Below is a small trained network, with its code and all its weights. Each question gives an input and a target symbol and asks what happens when units are switched off, that is, made to give their printed mean instead of their output.

import numpy as np


def w(rows, s, z=0):
    codes = np.array(rows[::2]) - 128.0
    scale = np.full(codes.shape[1], s)
    scale[-1] = z or s
    return codes * scale


def f(y):
    return y / 2 * (1 + np.tanh(0.7978845608 * (y + 0.044715 * y**3)))


def softmax(a):
    e = np.exp(a - a.max(-1, keepdims=True))
    return e / e.sum(-1, keepdims=True)


def log_softmax(a):
    a = a - a.max(-1, keepdims=True)
    return a - np.log(np.exp(a).sum(-1, keepdims=True))


def net(x, mask):
    ids = ['ΘΣΦΩαβγδζηλμξπψ'.index(c) for c in x.split()]
    T = len(ids)
    res = E[ids] + P[:T]
    r = res
    for j in range(2):
        rows = slice(2 * j, 2 * j + 2)
        q, k, v = (r @ M[0][rows].T for M in (Q, K, V))
        z = softmax(np.where(np.tri(T) > 0, q @ k.T / 2**0.5, -1e9)) @ v
        o = O[0][rows]
        res = res + np.where(mask[j], z, o[:, -1]) @ o[:, :-1]
    y = f(res @ A[0][:, :-1].T + A[0][:, -1])
    res = res + np.where(mask[2:6], y, B[0][:, -1]) @ B[0][:, :-1]
    return log_softmax(res[-1] @ U[:, :-1].T + U[:, -1])


Q, K, V, O, A, B = {}, {}, {}, {}, {}, {}
E = w([
[156,123,91,87,128],'Θ',
[101,111,135,166,110],'Σ',
[133,133,131,88,152],'Φ',
[121,121,132,116,134],'Ω',
[138,165,136,177,94],'α',
[75,118,130,192,221],'β',
[147,207,166,164,116],'γ',
[95,21,65,120,212],'δ',
[176,89,213,74,1],'ζ',
[120,123,128,133,120],'η',
[137,171,154,121,143],'λ',
[147,32,177,166,36],'μ',
[140,106,88,129,99],'ξ',
[113,169,174,182,114],'π',
[166,169,111,130,108],'ψ',
],0.025)
P = w([
[127,102,121,138,169],'0',
[55,180,77,147,70],'1',
[7,166,157,105,150],'2',
[90,192,91,111,113],'3',
[171,92,217,104,180],'4',
[215,140,69,204,174],'5',
[157,128,127,139,114],'6',
[83,162,5,209,56],'7',
[92,130,147,79,54],'8',
[136,142,134,119,132],'9',
[194,129,203,74,94],'10',
],0.016)
Q[0] = w([
[217,70,157,188,194],'head 1',
[120,141,221,43,63],'head 1',
[59,191,27,164,196],'head 2',
[6,206,112,31,2],'head 2',
],0.0079)
K[0] = w([
[23,153,106,93,71],'head 1',
[161,114,96,163,109],'head 1',
[131,102,236,81,208],'head 2',
[246,96,151,171,172],'head 2',
],0.014)
V[0] = w([
[102,112,53,159,125],'head 1',
[137,173,101,65,232],'head 1',
[54,159,250,237,172],'head 2',
[155,201,118,196,107],'head 2',
],0.014)
O[0] = w([
[75,12,93,251,45,151],'head 1',
[193,148,254,200,196,118],'head 1',
[7,91,160,60,116,119],'head 2',
[31,206,180,163,180,254],'head 2',
],0.0099,0.0091)
A[0] = w([
[116,107,143,91,68,59],'neuron 1',
[108,172,137,167,185,92],'neuron 2',
[143,169,182,112,1,254],'neuron 3',
[146,185,248,100,65,181],'neuron 4',
],0.0084,0.0052)
B[0] = w([
[147,112,211,97,54,152],'neuron 1',
[124,178,58,179,95,213],'neuron 2',
[134,1,135,112,192,254],'neuron 3',
[185,132,98,5,121,249],'neuron 4',
],0.0086,0.0099)
U = w([
[95,191,139,93,153,1],'Θ',
[176,75,255,76,31,128],'Σ',
[150,116,87,76,104,77],'Φ',
[107,104,74,122,46,33],'Ω',
[181,121,150,151,128,175],'α',
[186,96,201,73,155,120],'β',
[27,115,72,175,168,103],'γ',
[88,232,58,192,149,139],'δ',
[107,90,51,178,93,112],'ζ',
[160,133,201,63,166,106],'η',
[149,57,150,89,163,160],'λ',
[105,13,81,111,231,181],'μ',
[115,125,198,82,56,170],'ξ',
[158,54,172,127,67,105],'π',
[113,57,190,145,22,143],'ψ',
],0.0099,0.0064)

Each question gives the input, a string of symbols that net reads in full, and the target symbol t.
The units are the heads (2 rows each of Q, K, V and O) and the neurons (one row each of A and B). Each row of codes is followed by its name. A weight is (code - 128) times the scale printed after its matrix; where a second scale follows, it is the last column's (O, A, B and U).
mask holds one flag per unit, heads first, then neurons. A switched-off unit (its flag False) gives its mean, the last column of its rows in O or B, instead of its output. The means were averaged over made-up inputs and are rounded, as every weight is.
A unit's drop is (log p(t) with every unit on - log p(t) with that unit switched off) / (log p(t) with every unit on - log p(t) with every unit switched off).
The circuit of an input: a set's keep is (log p(t) with only the set's units on - log p(t) with every unit switched off) / (log p(t) with every unit on - log p(t) with every unit switched off). Starting from all 6 units, units are removed one at a time, each time the one whose removal leaves the highest keep (on an exact tie, the one counted first), for as long as the keep stays at least 0.8.
units of the circuit, in order: the units of the circuit, biggest drop first
k most important neurons: the k neurons with the biggest drops, biggest first
heads that matter: for each layer, one digit per head in row order, 1 if its drop is at least 0.15 and else 0, layers parted by /
input β ψ α η Ω, target δ: heads that matter => 01
input ψ Θ Φ, target δ: units of the circuit, in order => [neuron 3; head 2]
input μ π λ α λ, target ξ: most important neuron => [neuron 1]
input ζ ψ Θ ψ Θ ψ, target α: units of the circuit, in order => [head 2; head 1]
input π π α α ψ, target ξ: units of the circuit, in order => [head 2; neuron 1; head 1]
input η ψ ψ λ Σ λ ψ ξ ψ η β, target γ: heads that matter => 10
input α λ α Ω Θ π π Θ, target α: heads that matter => 11
input Θ ψ Θ δ α, target δ: units of the circuit, in order => [head 2; neuron 2]
input ψ α λ, target δ: units of the circuit, in order => [neuron 2; head 2]
input γ α λ, target Θ: units of the circuit, in order => [head 2; head 1; neuron 4; neuron 2]
input α ψ α α π ψ, target γ: heads that matter => 01
input ψ ψ π ψ ψ π Θ δ Φ, target ξ: units of the circuit, in order => [head 2; neuron 1]
input α ψ ψ ζ π ξ Θ Θ ξ, target ζ: heads that matter => 11
input ψ Θ ψ ψ Θ λ γ Θ η, target η: units of the circuit, in order => [head 1; head 2]
input ψ α μ Θ ψ, target γ: units of the circuit, in order => [head 1; head 2]
input Θ ψ α α ψ π, target γ: units of the circuit, in order => [head 2]
input γ ψ Φ ψ ψ ψ Θ, target δ: 2 most important neurons => [neuron 3; neuron 2]
input η ψ ψ η γ Θ η Θ, target Θ: units of the circuit, in order => [head 1; head 2]
input Θ ψ ξ π γ ψ, target ζ: units of the circuit, in order => [head 2; head 1]
input Θ ψ π π Θ π α Θ γ β α, target α: heads that matter => 01
input ψ ζ ψ ξ β, target γ: heads that matter => 00
input ψ ψ π, target δ: heads that matter => 01
input π ξ Φ Φ ψ ψ, target β: heads that matter => 11
input ψ ψ ξ ψ Θ ξ ψ μ λ π ψ, target Ω: heads that matter => 10
